Below is a small trained network, with its code and all its weights. Each question gives an input and a target symbol and asks what happens when units are switched off, that is, made to give their printed mean instead of their output.

import numpy as np


def w(rows, s, z=0):
    codes = np.array(rows[::2]) - 128.0
    scale = np.full(codes.shape[1], s)
    scale[-1] = z or s
    return codes * scale


def norm(h):
    return h / np.sqrt((h * h).mean(-1, keepdims=True) + 1e-5)


def f(y):
    return y / 2 * (1 + np.tanh(0.7978845608 * (y + 0.044715 * y**3)))


def softmax(a):
    e = np.exp(a - a.max(-1, keepdims=True))
    return e / e.sum(-1, keepdims=True)


def log_softmax(a):
    a = a - a.max(-1, keepdims=True)
    return a - np.log(np.exp(a).sum(-1, keepdims=True))


def net(x, mask):
    ids = ['αβδζηθλφ'.index(c) for c in x.split()]
    T = len(ids)
    res = E[ids] + P[:T]
    u = 0
    for l in range(3):
        r = norm(res)
        for j in range(2):
            rows = slice(3 * j, 3 * j + 3)
            q, k, v = (r @ M[l][rows].T for M in (Q, K, V))
            z = softmax(np.where(np.tri(T) > 0, q @ k.T / 3**0.5, -1e9)) @ v
            o = O[l][rows]
            res = res + np.where(mask[u + j], z, o[:, -1]) @ o[:, :-1]
        u += 2
        y = f(norm(res) @ A[l][:, :-1].T + A[l][:, -1])
        res = res + np.where(mask[u : u + 4], y, B[l][:, -1]) @ B[l][:, :-1]
        u += 4
    return log_softmax(norm(res)[-1] @ U[:, :-1].T + U[:, -1])


Q, K, V, O, A, B = {}, {}, {}, {}, {}, {}
E = w([
[67,163,67,130,118,112,165,240,101,104,143,128],'α',
[202,100,100,74,148,144,231,86,105,82,148,67],'β',
[155,27,158,144,124,101,145,118,65,171,52,172],'δ',
[132,150,96,126,143,5,224,190,121,177,188,93],'ζ',
[158,114,102,125,78,136,118,123,135,193,194,63],'η',
[26,183,207,79,79,122,156,127,100,138,118,108],'θ',
[134,110,91,121,190,115,75,187,89,195,86,32],'λ',
[193,58,124,127,226,117,102,51,142,140,159,130],'φ',
],0.02)
P = w([
[86,115,215,214,132,164,177,70,176,128,108,80],'0',
[11,129,55,127,195,105,155,94,74,144,112,240],'1',
[106,124,213,132,113,175,180,127,100,116,93,123],'2',
[50,178,66,87,184,126,129,102,86,74,118,193],'3',
[95,110,191,122,91,160,138,154,88,124,94,131],'4',
[118,202,131,127,175,90,114,113,113,82,130,167],'5',
[104,113,176,117,92,162,119,166,92,120,97,121],'6',
[156,205,153,133,154,78,110,129,135,89,127,162],'7',
[102,101,167,109,93,158,103,179,104,122,107,113],'8',
[187,190,134,109,131,81,120,142,177,90,103,160],'9',
[92,84,175,111,92,151,75,179,107,125,120,112],'10',
[214,193,170,112,66,99,79,150,118,139,116,252],'11',
],0.011)
Q[0] = w([
[153,64,161,187,140,195,136,112,134,40,136,163],'L0H0',
[118,132,136,114,133,32,254,127,85,176,165,137],'L0H0',
[128,138,74,105,79,114,93,109,142,106,208,100],'L0H0',
[103,102,168,66,112,123,91,220,83,106,135,96],'L0H1',
[84,176,108,147,142,77,119,44,196,141,127,229],'L0H1',
[117,53,181,159,74,178,174,60,108,204,95,45],'L0H1',
],0.0067)
K[0] = w([
[172,85,131,149,153,119,149,70,113,90,85,154],'L0H0',
[109,145,116,95,1,169,216,94,119,130,110,147],'L0H0',
[135,172,113,138,114,173,165,128,197,166,213,181],'L0H0',
[127,156,131,39,133,98,109,153,184,115,98,199],'L0H1',
[46,143,109,166,150,166,174,40,105,191,118,83],'L0H1',
[194,224,118,49,94,124,77,88,138,175,110,164],'L0H1',
],0.0079)
V[0] = w([
[126,65,90,209,217,85,165,154,151,101,172,63],'L0H0',
[150,190,137,127,59,153,159,205,120,133,75,117],'L0H0',
[152,64,121,161,169,184,102,70,92,124,88,114],'L0H0',
[127,138,120,229,55,151,109,172,137,118,149,99],'L0H1',
[157,146,25,109,183,99,136,109,94,169,36,153],'L0H1',
[106,200,254,82,169,113,118,125,87,101,112,112],'L0H1',
],0.006)
O[0] = w([
[154,241,169,112,157,135,116,159,154,165,105,170,167],'L0H0',
[101,129,75,119,105,123,146,143,30,66,103,130,209],'L0H0',
[124,194,152,91,97,158,135,231,180,136,205,113,8],'L0H0',
[129,157,95,147,68,148,133,202,83,117,73,145,198],'L0H1',
[72,100,93,64,200,150,144,158,184,176,100,135,64],'L0H1',
[104,2,145,148,164,92,99,124,127,97,140,97,167],'L0H1',
],0.0094,0.0017)
A[0] = w([
[135,168,78,136,56,97,168,82,115,126,164,137,126],'L0N0',
[160,89,38,184,191,104,130,97,108,138,154,168,222],'L0N1',
[121,109,129,69,144,82,176,78,84,146,155,133,136],'L0N2',
[127,68,194,150,141,254,142,131,145,158,133,109,254],'L0N3',
],0.0098,0.0011)
B[0] = w([
[162,119,105,146,161,76,54,85,136,78,76,96,255],'L0N0',
[89,255,146,27,149,58,219,90,35,138,125,190,179],'L0N1',
[191,207,91,212,104,113,175,165,255,153,170,141,214],'L0N2',
[200,64,218,116,126,195,122,203,169,123,144,70,193],'L0N3',
],0.0082,0.0061)
Q[1] = w([
[97,176,83,225,213,115,124,183,188,180,116,179],'L1H0',
[123,25,73,188,152,160,59,190,104,122,157,123],'L1H0',
[157,119,103,92,162,134,64,22,67,82,141,82],'L1H0',
[78,141,165,156,254,91,90,114,177,133,36,167],'L1H1',
[27,158,164,136,116,131,112,117,88,148,6,34],'L1H1',
[120,233,109,22,129,146,65,116,87,80,200,152],'L1H1',
],0.0058)
K[1] = w([
[117,193,182,131,128,239,109,106,208,209,60,152],'L1H0',
[142,175,77,165,186,146,129,240,175,121,104,101],'L1H0',
[165,104,70,132,213,107,43,78,142,114,75,130],'L1H0',
[2,108,195,163,230,101,30,139,181,142,217,118],'L1H1',
[67,111,148,23,157,159,147,26,24,152,131,85],'L1H1',
[46,254,123,127,136,89,102,141,190,117,87,99],'L1H1',
],0.0066)
V[1] = w([
[229,95,107,125,113,131,176,2,109,140,121,139],'L1H0',
[180,158,125,131,89,129,182,191,135,136,134,132],'L1H0',
[90,141,82,131,136,80,150,164,96,95,162,88],'L1H0',
[159,97,134,94,133,89,175,160,112,146,134,146],'L1H1',
[89,127,93,78,137,88,95,116,184,183,164,60],'L1H1',
[150,178,109,66,144,110,171,136,129,70,115,101],'L1H1',
],0.0076)
O[1] = w([
[103,137,206,247,98,148,201,123,199,188,87,160,147],'L1H0',
[159,72,49,153,151,175,153,58,107,98,163,213,251],'L1H0',
[117,145,87,133,89,215,106,93,134,147,207,117,238],'L1H0',
[51,101,112,176,55,79,133,222,128,84,175,208,144],'L1H1',
[211,183,137,254,93,111,144,72,48,152,135,80,208],'L1H1',
[120,70,51,204,205,104,210,178,179,123,214,50,222],'L1H1',
],0.008,0.0024)
A[1] = w([
[93,150,163,99,125,122,187,146,114,77,117,173,19],'L1N0',
[169,103,109,97,172,100,153,203,126,119,171,159,140],'L1N1',
[124,185,147,110,149,98,254,117,79,130,167,163,252],'L1N2',
[94,208,99,142,190,69,188,94,100,145,97,154,35],'L1N3',
],0.0093,0.0015)
B[1] = w([
[195,144,113,86,138,56,23,103,91,123,182,150,157],'L1N0',
[154,143,34,207,48,127,111,99,93,126,139,106,189],'L1N1',
[93,134,84,116,214,124,216,138,107,160,68,175,246],'L1N2',
[66,116,141,21,163,116,154,119,154,174,117,248,254],'L1N3',
],0.011,0.0076)
Q[2] = w([
[223,72,126,128,168,88,144,106,26,126,68,130],'L2H0',
[254,103,185,63,201,115,180,42,195,47,150,136],'L2H0',
[175,34,146,237,74,205,55,104,142,104,108,75],'L2H0',
[93,144,101,149,165,34,117,96,142,88,162,111],'L2H1',
[96,29,113,119,85,198,158,154,123,92,80,168],'L2H1',
[127,171,161,142,104,75,10,83,137,112,151,89],'L2H1',
],0.0067)
K[2] = w([
[239,151,96,245,184,118,89,93,53,177,44,181],'L2H0',
[226,147,137,147,177,165,172,37,208,120,123,140],'L2H0',
[197,123,123,194,2,173,19,134,121,185,227,77],'L2H0',
[51,191,161,112,134,146,184,175,228,134,57,139],'L2H1',
[123,140,176,137,111,141,92,187,60,91,194,88],'L2H1',
[121,124,142,120,179,135,133,42,78,179,125,150],'L2H1',
],0.0085)
V[2] = w([
[164,57,121,103,120,186,218,134,234,187,138,87],'L2H0',
[125,71,125,85,61,117,68,6,111,81,198,24],'L2H0',
[114,123,217,245,121,65,180,177,125,76,167,120],'L2H0',
[120,143,107,124,179,70,222,113,159,177,164,244],'L2H1',
[151,96,111,122,157,253,103,192,164,138,85,69],'L2H1',
[159,171,73,50,142,78,126,171,118,171,108,180],'L2H1',
],0.005)
O[2] = w([
[37,145,161,144,51,73,85,105,33,88,85,130,165],'L2H0',
[207,195,111,185,134,174,123,201,151,185,99,159,5],'L2H0',
[131,173,37,90,155,189,60,166,131,219,95,118,2],'L2H0',
[222,152,131,199,89,185,63,136,150,145,158,109,248],'L2H1',
[2,171,119,127,174,126,107,127,211,150,62,172,99],'L2H1',
[78,122,196,179,90,174,100,208,81,200,110,86,223],'L2H1',
],0.0084,0.0024)
A[2] = w([
[115,77,142,145,158,198,107,87,125,172,139,77,130],'L2N0',
[138,197,44,93,138,64,58,133,63,127,182,139,21],'L2N1',
[165,207,121,181,133,69,156,63,172,100,233,184,3],'L2N2',
[118,178,113,95,190,2,157,104,88,132,178,222,141],'L2N3',
],0.0086,0.0039)
B[2] = w([
[105,143,108,106,178,102,125,91,112,109,197,135,149],'L2N0',
[180,106,117,138,39,111,136,197,134,48,215,106,150],'L2N1',
[100,10,103,103,97,171,70,187,89,37,118,61,158],'L2N2',
[153,187,86,111,112,158,83,138,156,78,136,146,249],'L2N3',
],0.013)
U = w([
[119,160,87,94,186,117,150,32,74,217,132,222,229],'α',
[169,187,72,75,103,179,60,122,148,51,166,148,3],'β',
[163,61,159,117,117,2,124,49,85,105,169,107,177],'δ',
[184,205,112,204,65,94,116,146,108,201,61,138,193],'ζ',
[140,64,140,110,111,132,105,166,152,185,85,192,81],'η',
[111,116,109,184,167,165,209,102,169,149,149,100,80],'θ',
[154,146,179,112,173,133,127,128,211,161,188,136,100],'λ',
[95,120,84,80,192,143,108,136,82,209,93,69,85],'φ',
],0.0087,0.0059)

Each question gives the input, a string of symbols that net reads in full, and the target symbol t.
The units are the heads (3 rows each of Q, K, V and O) and the neurons (one row each of A and B). Each row of codes is followed by its name. A weight is (code - 128) times the scale printed after its matrix; where a second scale follows, it is the last column's (O, A, B and U).
mask holds one flag per unit, layer by layer, with each layer's heads first. A switched-off unit (its flag False) gives its mean, the last column of its rows in O or B, instead of its output. The means were averaged over made-up inputs and are rounded, as every weight is.
A unit's drop is (log p(t) with every unit on - log p(t) with that unit switched off) / (log p(t) with every unit on - log p(t) with every unit switched off).
top k neurons: the k neurons with the biggest drops, biggest first
top k neurons in layer l: the k neurons of layer l with the biggest drops, biggest first
heads that matter: for each layer, one digit per head in row order, 1 if its drop is at least 0.15 and else 0, layers parted by /
input α η α α δ θ θ, target δ: heads that matter => 10 / 00 / 00
input φ λ ζ λ θ δ α δ λ α θ ζ, target β: heads that matter => 00 / 11 / 01
input λ η α η β θ η λ β ζ θ λ, target δ: top 2 neurons => L1N2; L0N3
input θ ζ η α α λ λ δ θ η φ δ, target β: heads that matter => 10 / 01 / 00
input λ θ β φ θ φ η η η ζ φ, target ζ: top 3 neurons in layer 1 => L1N2; L1N3; L1N1
input λ θ φ θ, target β: heads that matter => 11 / 10 / 01
input φ ζ θ λ θ α α ζ θ λ ζ θ, target ζ: top 2 neurons => L0N1; L1N3
input η β η, target θ: heads that matter => 00 / 11 / 11
input φ λ θ φ η λ η λ, target δ: heads that matter => 10 / 10 / 11
input η δ φ η λ α ζ δ, target β: top neuron => L1N0
input η ζ θ θ, target β: top 2 neurons in layer 0 => L0N2; L0N0
input η ζ η β η η η α λ ζ, target β: heads that matter => 00 / 00 / 11
input θ φ φ φ, target δ: heads that matter => 10 / 00 / 11
input λ θ θ η, target α: top 2 neurons => L0N1; L1N2
input θ η η θ θ, target δ: heads that matter => 10 / 00 / 01
input η ζ θ θ ζ η η β, target α: heads that matter => 10 / 10 / 00
input θ η η λ η α λ λ θ β, target α: heads that matter => 11 / 00 / 01
input η η δ, target η: top 3 neurons in layer 0 => L0N3; L0N1; L0N2
input φ η η η δ η φ θ η η φ φ, target ζ: heads that matter => 10 / 00 / 01
input η η λ ζ δ, target η: top 2 neurons => L0N3; L2N3
input ζ α ζ η θ η α η θ λ, target α: top 2 neurons in layer 1 => L1N3; L1N0
input φ δ φ θ θ η θ δ η φ, target δ: top 3 neurons in layer 0 => L0N1; L0N0; L0N2
input ζ η α β η θ θ λ, target α: top 3 neurons in layer 0 => L0N0; L0N1; L0N3
input η θ λ λ λ θ β, target θ: top neuron => L0N2
input η φ β φ η η λ θ, target α: top 3 neurons in layer 0 => L0N3; L0N2; L0N0
input η η η η η λ η θ θ η ζ, target α: top neuron in layer 0 => L0N1
input θ φ η η β η, target δ: top neuron in layer 0 => L0N0
input λ η η ζ λ, target ζ: heads that matter => 10 / 11 / 11
input β θ φ φ, target β: heads that matter => 10 / 00 / 00
input δ λ θ η η φ φ, target λ: top 2 neurons => L0N3; L0N1
